Below are the code and all the weights of a small trained network. Each question names an input and a class and asks about switching units off, where a switched-off unit gives its printed mean instead of its output.

import numpy as np


def w(rows, s, z=0):
    codes = np.array(rows[::2]) - 128.0
    scale = np.full(codes.shape[1], s)
    scale[-1] = z or s
    return codes * scale


def norm(h):
    return h / np.sqrt((h * h).mean(-1, keepdims=True) + 1e-5)


def f(y):
    return np.maximum(y, 0)


def log_softmax(a):
    a = a - a.max(-1, keepdims=True)
    return a - np.log(np.exp(a).sum(-1, keepdims=True))


def net(x, mask):
    res = np.array(x, float).reshape(1, 7) / 4 @ E
    u = 0
    for l in range(4):
        y = f(norm(res) @ A[l][:, :-1].T + A[l][:, -1])
        res = res + np.where(mask[u : u + 3], y, B[l][:, -1]) @ B[l][:, :-1]
        u += 3
    return log_softmax(norm(res)[-1] @ U[:, :-1].T + U[:, -1])


A, B = {}, {}
E = w([
[153,99,157,69,199,141,77],'x0',
[74,98,65,124,115,46,69],'x1',
[150,230,147,113,98,170,67],'x2',
[130,119,130,181,44,82,114],'x3',
[131,165,253,104,155,68,184],'x4',
[87,112,164,183,221,112,88],'x5',
[59,158,105,109,177,109,63],'x6',
],0.0059)
A[0] = w([
[191,200,49,3,10,233,211,254],'0.n0',
[69,87,50,152,114,155,166,47],'0.n1',
[157,177,237,210,85,207,32,159],'0.n2',
],0.0053,0.0015)
B[0] = w([
[13,162,162,251,173,142,207,254],'0.n0',
[21,177,118,201,1,204,199,166],'0.n1',
[80,180,200,180,162,69,49,194],'0.n2',
],0.0074,0.006)
A[1] = w([
[139,125,41,136,128,160,90,6],'1.n0',
[183,2,80,195,99,201,78,93],'1.n1',
[19,15,212,97,227,246,191,71],'1.n2',
],0.0036,0.0016)
B[1] = w([
[218,133,141,105,81,115,212,143],'1.n0',
[188,54,89,155,44,105,118,171],'1.n1',
[187,92,94,1,144,107,193,254],'1.n2',
],0.0072,0.0032)
A[2] = w([
[100,120,130,131,66,110,72,73],'2.n0',
[172,113,131,70,253,122,164,251],'2.n1',
[174,192,141,112,94,20,207,171],'2.n2',
],0.0071,0.0027)
B[2] = w([
[211,100,81,86,143,48,123,164],'2.n0',
[2,185,45,251,153,210,117,255],'2.n1',
[170,3,136,62,230,127,136,226],'2.n2',
],0.0093,0.0051)
A[3] = w([
[219,76,189,194,145,146,197,144],'3.n0',
[174,155,139,162,94,35,252,8],'3.n1',
[65,30,60,175,18,131,88,46],'3.n2',
],0.004,0.0011)
B[3] = w([
[73,59,255,49,158,129,65,214],'3.n0',
[164,97,160,95,91,181,183,185],'3.n1',
[181,62,109,181,74,19,122,251],'3.n2',
],0.01,0.0027)
U = w([
[147,212,72,3,133,28,82,50],'0',
[246,214,112,77,64,207,49,3],'1',
[121,189,112,91,77,182,180,83],'2',
[83,194,214,149,142,105,68,196],'3',
[183,113,176,61,130,146,180,79],'4',
[168,103,15,160,15,80,117,173],'5',
[72,195,56,140,245,234,125,197],'6',
],0.008,0.0045)

Each question gives the input, the list of numbers given to net, and the class t.
The units are the neurons (one row each of A and B). Each row of codes is followed by its name. A weight is (code - 128) times the scale printed after its matrix; where a second scale follows, it is the last column's (A, B and U).
mask holds one flag per neuron, layer by layer. A switched-off neuron (its flag False) gives its mean, the last column of its row in B, instead of its output. The means were averaged over made-up inputs and are rounded, as every weight is.
A unit's drop is (log p(t) with every unit on - log p(t) with that unit switched off) / (log p(t) with every unit on - log p(t) with every unit switched off).
The circuit of an input: a set's keep is (log p(t) with only the set's units on - log p(t) with every unit switched off) / (log p(t) with every unit on - log p(t) with every unit switched off). Starting from all 12 units, units are removed one at a time, each time the one whose removal leaves the highest keep (on an exact tie, the one counted first), for as long as the keep stays at least 0.8.
units of the circuit, in order: the units of the circuit, biggest drop first
top k neurons: the k neurons with the biggest drops, biggest first
top k neurons in layer l: the k neurons of layer l with the biggest drops, biggest first
drop when u is switched off: that unit's drop, to one decimal
input [3,4,-6,8,1,5,8], class 5: units of the circuit, in order -> [0.n0, 0.n2, 3.n2]
input [0,-3,7,5,-7,-3,5], class 3: units of the circuit, in order -> [0.n2, 2.n1]
input [3,7,4,6,3,1,3], class 0: units of the circuit, in order -> [0.n0, 2.n0]
input [-3,-2,-2,6,1,-7,0], class 3: units of the circuit, in order -> [0.n0]
input [-5,7,4,2,3,-3,-6], class 4: units of the circuit, in order -> [2.n1, 2.n2]
input [-1,2,0,3,1,-2,-4], class 4: units of the circuit, in order -> [2.n1, 2.n2]
input [-2,8,3,6,4,4,7], class 0: top 3 neurons -> [0.n0, 2.n1, 2.n0]
input [5,2,6,2,-8,-6,8], class 5: top 2 neurons in layer 1 -> [1.n0, 1.n2]
input [-5,4,4,1,8,1,5], class 0: units of the circuit, in order -> [0.n0, 2.n1]
input [-2,5,-7,2,1,-7,-5], class 4: top 2 neurons -> [2.n1, 2.n2]
input [-2,2,1,8,4,-6,-3], class 4: top 2 neurons -> [2.n2, 2.n1]
input [8,6,7,7,-7,1,7], class 0: units of the circuit, in order -> [2.n1, 2.n0]
input [0,-1,-8,1,7,-6,7], class 6: top 2 neurons -> [2.n1, 0.n1]
input [3,-3,-8,6,4,6,3], class 6: top neuron -> [2.n1]
input [-2,4,0,-2,7,7,-2], class 6: top 2 neurons -> [2.n1, 0.n2]
input [-8,-8,8,4,3,-8,-2], class 3: top 2 neurons -> [0.n0, 0.n2]
input [-1,7,2,-7,-6,-3,8], class 5: top 2 neurons -> [3.n2, 2.n1]
input [4,-7,3,7,-7,-7,-4], class 3: top 2 neurons in layer 0 -> [0.n0, 0.n2]
input [-5,0,0,-5,-8,6,-4], class 5: drop when 1.n1 is switched off -> 0.0
input [-6,2,2,4,7,3,-5], class 4: drop when 0.n0 is switched off -> 0.2
input [1,4,3,1,-7,6,7], class 0: drop when 2.n1 is switched off -> 0.4
input [-3,8,7,6,4,0,8], class 0: top neuron -> [0.n0]
